Below is a small trained network, with its code and all its weights. Each question gives an input and a class and asks what happens when units are switched off, that is, made to give their printed mean instead of their output.

import numpy as np


def w(rows, s, z=0):
    codes = np.array(rows[::2]) - 128.0
    scale = np.full(codes.shape[1], s)
    scale[-1] = z or s
    return codes * scale


def norm(h):
    return h / np.sqrt((h * h).mean(-1, keepdims=True) + 1e-5)


def f(y):
    return np.maximum(y, 0)


def log_softmax(a):
    a = a - a.max(-1, keepdims=True)
    return a - np.log(np.exp(a).sum(-1, keepdims=True))


def net(x, mask):
    res = np.array(x, float).reshape(1, 4) / 4 @ E
    u = 0
    for l in range(2):
        y = f(norm(res) @ A[l][:, :-1].T + A[l][:, -1])
        res = res + np.where(mask[u : u + 4], y, B[l][:, -1]) @ B[l][:, :-1]
        u += 4
    return log_softmax(norm(res)[-1] @ U[:, :-1].T + U[:, -1])


A, B = {}, {}
E = w([
[145,170,237,60,31,187,116,144,170],'x0',
[2,89,87,84,192,175,96,16,135],'x1',
[111,90,117,142,129,154,224,135,56],'x2',
[251,119,79,124,89,237,173,51,155],'x3',
],0.0089)
A[0] = w([
[45,67,138,198,213,67,86,104,153,36],'0.n0',
[104,165,82,185,172,86,52,171,25,170],'0.n1',
[81,68,190,64,171,50,152,164,33,72],'0.n2',
[158,2,124,184,222,224,167,161,62,4],'0.n3',
],0.0065,0.0022)
B[0] = w([
[153,145,124,198,55,86,75,171,140,253],'0.n0',
[95,244,172,125,154,207,91,77,85,255],'0.n1',
[101,163,131,168,97,232,105,150,233,242],'0.n2',
[141,99,94,123,172,68,128,149,105,217],'0.n3',
],0.012,0.0047)
A[1] = w([
[56,86,186,108,162,146,110,167,191,210],'1.n0',
[106,149,160,70,45,176,72,144,133,249],'1.n1',
[103,186,97,219,172,149,111,115,126,154],'1.n2',
[172,102,1,172,97,129,176,102,69,233],'1.n3',
],0.0087,0.0016)
B[1] = w([
[59,137,184,145,130,135,91,158,164,198],'1.n0',
[88,180,157,114,89,54,6,173,90,254],'1.n1',
[125,111,98,104,116,185,103,128,115,238],'1.n2',
[114,80,143,90,184,154,150,179,113,218],'1.n3',
],0.013,0.0084)
U = w([
[140,205,208,223,37,108,44,34,188,32],'0',
[163,55,117,111,122,255,77,223,51,70],'1',
[90,24,197,67,182,34,153,228,98,254],'2',
],0.0044,0.00086)

Each question gives the input, the list of numbers given to net, and the class t.
The units are the neurons (one row each of A and B). Each row of codes is followed by its name. A weight is (code - 128) times the scale printed after its matrix; where a second scale follows, it is the last column's (A, B and U).
mask holds one flag per neuron, layer by layer. A switched-off neuron (its flag False) gives its mean, the last column of its row in B, instead of its output. The means were averaged over made-up inputs and are rounded, as every weight is.
A unit's drop is (log p(t) with every unit on - log p(t) with that unit switched off) / (log p(t) with every unit on - log p(t) with every unit switched off).
The circuit of an input: a set's keep is (log p(t) with only the set's units on - log p(t) with every unit switched off) / (log p(t) with every unit on - log p(t) with every unit switched off). Starting from all 8 units, units are removed one at a time, each time the one whose removal leaves the highest keep (on an exact tie, the one counted first), for as long as the keep stays at least 0.8.
circuit, biggest first: the units of the circuit, biggest drop first
unit that matters most: the unit with the biggest drop
top k neurons in layer l: the k neurons of layer l with the biggest drops, biggest first
drop when u is switched off: that unit's drop, to one decimal
input [-6,-4,6,3], class 2: circuit, biggest first : (0.n3, 1.n3)
input [1,-1,8,-5], class 0: circuit, biggest first : (0.n2, 1.n3)
input [-6,1,-2,-6], class 0: circuit, biggest first : (0.n0, 0.n1)
input [-2,6,1,5], class 2: circuit, biggest first : (0.n1, 0.n2, 1.n3)
input [-8,-2,7,4], class 2: unit that matters most : 0.n3
input [0,3,3,7], class 2: top 2 neurons in layer 1 : (1.n3, 1.n2)
input [0,4,3,6], class 2: top 3 neurons in layer 0 : (0.n1, 0.n2, 0.n3)
input [-4,6,2,8], class 2: drop when 0.n1 is switched off : 0.2
input [-2,-2,3,4], class 2: drop when 0.n2 is switched off : 0.1
input [-1,-5,4,4], class 2: drop when 1.n1 is switched off : -0.1
